Below is a small trained network, with its code and all its weights. Each question gives an input and a class and asks what happens when units are switched off, that is, made to give their printed mean instead of their output.

import numpy as np


def w(rows, s, z=0):
    codes = np.array(rows[::2]) - 128.0
    scale = np.full(codes.shape[1], s)
    scale[-1] = z or s
    return codes * scale


def f(y):
    return y / 2 * (1 + np.tanh(0.7978845608 * (y + 0.044715 * y**3)))


def log_softmax(a):
    a = a - a.max(-1, keepdims=True)
    return a - np.log(np.exp(a).sum(-1, keepdims=True))


def net(x, mask):
    res = np.array(x, float).reshape(1, 5) / 4 @ E
    y = f(res @ A[0][:, :-1].T + A[0][:, -1])
    res = res + np.where(mask, y, B[0][:, -1]) @ B[0][:, :-1]
    return log_softmax(res[-1] @ U[:, :-1].T + U[:, -1])


A, B = {}, {}
E = w([
[62,194,74,165,213],'x0',
[123,127,132,123,132],'x1',
[76,5,30,160,106],'x2',
[254,109,49,101,187],'x3',
[129,130,128,131,126],'x4',
],0.0082)
A[0] = w([
[102,183,76,141,142,43],'n1',
[21,96,231,204,171,51],'n2',
[162,132,109,92,21,82],'n3',
[107,30,83,174,163,80],'n4',
[5,65,149,106,146,237],'n5',
[182,90,106,84,215,47],'n6',
[149,7,157,70,70,180],'n7',
[28,139,31,148,227,161],'n8',
[88,37,123,135,168,83],'n9',
[142,76,175,37,56,122],'n10',
[75,185,102,128,165,246],'n11',
[189,197,189,197,140,94],'n12',
[95,68,125,144,132,18],'n13',
[91,185,85,138,189,67],'n14',
[145,134,210,113,172,81],'n15',
[149,129,122,78,28,73],'n16',
[64,121,159,127,114,69],'n17',
[73,156,145,105,56,224],'n18',
[161,241,152,140,180,134],'n19',
[90,130,180,193,89,208],'n20',
[55,254,54,167,164,54],'n21',
[52,169,182,124,123,110],'n22',
[181,104,99,58,220,91],'n23',
[68,145,154,140,57,39],'n24',
[175,91,151,123,75,53],'n25',
[166,194,184,155,149,2],'n26',
],0.0089,0.0048)
B[0] = w([
[16,224,131,158,36,141],'n1',
[203,164,83,200,145,217],'n2',
[82,202,125,102,116,163],'n3',
[78,59,216,206,140,198],'n4',
[159,99,147,126,205,254],'n5',
[161,196,24,241,123,173],'n6',
[113,113,112,52,131,250],'n7',
[68,106,98,12,107,254],'n8',
[60,65,205,183,111,168],'n9',
[123,183,58,40,81,207],'n10',
[147,114,91,25,125,227],'n11',
[86,2,214,167,131,181],'n12',
[52,136,177,234,41,135],'n13',
[82,218,91,85,63,173],'n14',
[38,49,197,142,114,153],'n15',
[140,189,122,64,44,159],'n16',
[175,116,106,196,94,157],'n17',
[190,160,126,128,176,220],'n18',
[118,46,174,133,149,215],'n19',
[220,171,75,127,184,217],'n20',
[89,214,113,63,43,220],'n21',
[127,104,74,182,189,202],'n22',
[152,202,71,252,190,191],'n23',
[172,219,86,205,116,167],'n24',
[98,228,72,117,50,157],'n25',
[63,91,229,205,62,156],'n26',
],0.0066,0.0074)
U = w([
[73,180,88,57,2,30],'0',
[191,161,52,251,159,8],'1',
[34,18,212,196,86,68],'2',
[142,83,110,66,173,253],'3',
],0.009,0.005)

Each question gives the input, the list of numbers given to net, and the class t.
The units are the neurons (one row each of A and B). Each row of codes is followed by its name. A weight is (code - 128) times the scale printed after its matrix; where a second scale follows, it is the last column's (A, B and U).
mask holds one flag per neuron, in row order. A switched-off neuron (its flag False) gives its mean, the last column of its row in B, instead of its output. The means were averaged over made-up inputs and are rounded, as every weight is.
A unit's drop is (log p(t) with every unit on - log p(t) with that unit switched off) / (log p(t) with every unit on - log p(t) with every unit switched off).
The circuit of an input: a set's keep is (log p(t) with only the set's units on - log p(t) with every unit switched off) / (log p(t) with every unit on - log p(t) with every unit switched off). Starting from the 12 units with the biggest drops (on a tie, the unit counted first), units are removed one at a time, each time the one whose removal leaves the highest keep (on an exact tie, the one counted first), for as long as the keep stays at least 0.8.
units of the circuit, in order: the units of the circuit, biggest drop first
most important unit: the unit with the biggest drop
k most important neurons: the k neurons with the biggest drops, biggest first
drop of u: that unit's drop, to one decimal
input [7,6,1,7,-8], class 0: most important unit -> n8
input [3,-1,-8,7,-1], class 2: units of the circuit, in order -> n12; n19; n26
input [-8,7,7,4,4], class 0: units of the circuit, in order -> n10; n25
input [-4,7,-5,7,-1], class 1: 4 most important neurons -> n23; n6; n8; n11
input [7,-5,-1,7,7], class 0: 2 most important neurons -> n8; n21
input [5,-3,8,6,4], class 2: units of the circuit, in order -> n4; n9
input [-8,-6,-8,8,-3], class 0: 3 most important neurons -> n10; n25; n16
input [7,-7,4,-8,-2], class 1: 4 most important neurons -> n2; n5; n22; n20
input [7,7,2,-8,-4], class 1: 4 most important neurons -> n2; n22; n5; n20
input [-6,1,5,7,2], class 1: 2 most important neurons -> n23; n6
input [6,-2,7,-2,-5], class 2: 2 most important neurons -> n4; n9
input [1,4,3,6,2], class 1: 2 most important neurons -> n23; n6
input [-2,5,-8,-6,7], class 2: 3 most important neurons -> n12; n15; n26
input [-5,0,-3,4,-3], class 0: most important unit -> n5
input [1,0,-2,-4,5], class 1: 2 most important neurons -> n8; n7
input [5,-5,-2,-1,5], class 0: 2 most important neurons -> n21; n14
input [-6,4,-3,-7,0], class 1: drop of n21 -> 0.1
input [0,5,-8,7,7], class 2: drop of n25 -> 0.0
input [3,3,5,3,1], class 2: drop of n4 -> 0.4
input [7,-5,-3,-1,4], class 0: units of the circuit, in order -> n21
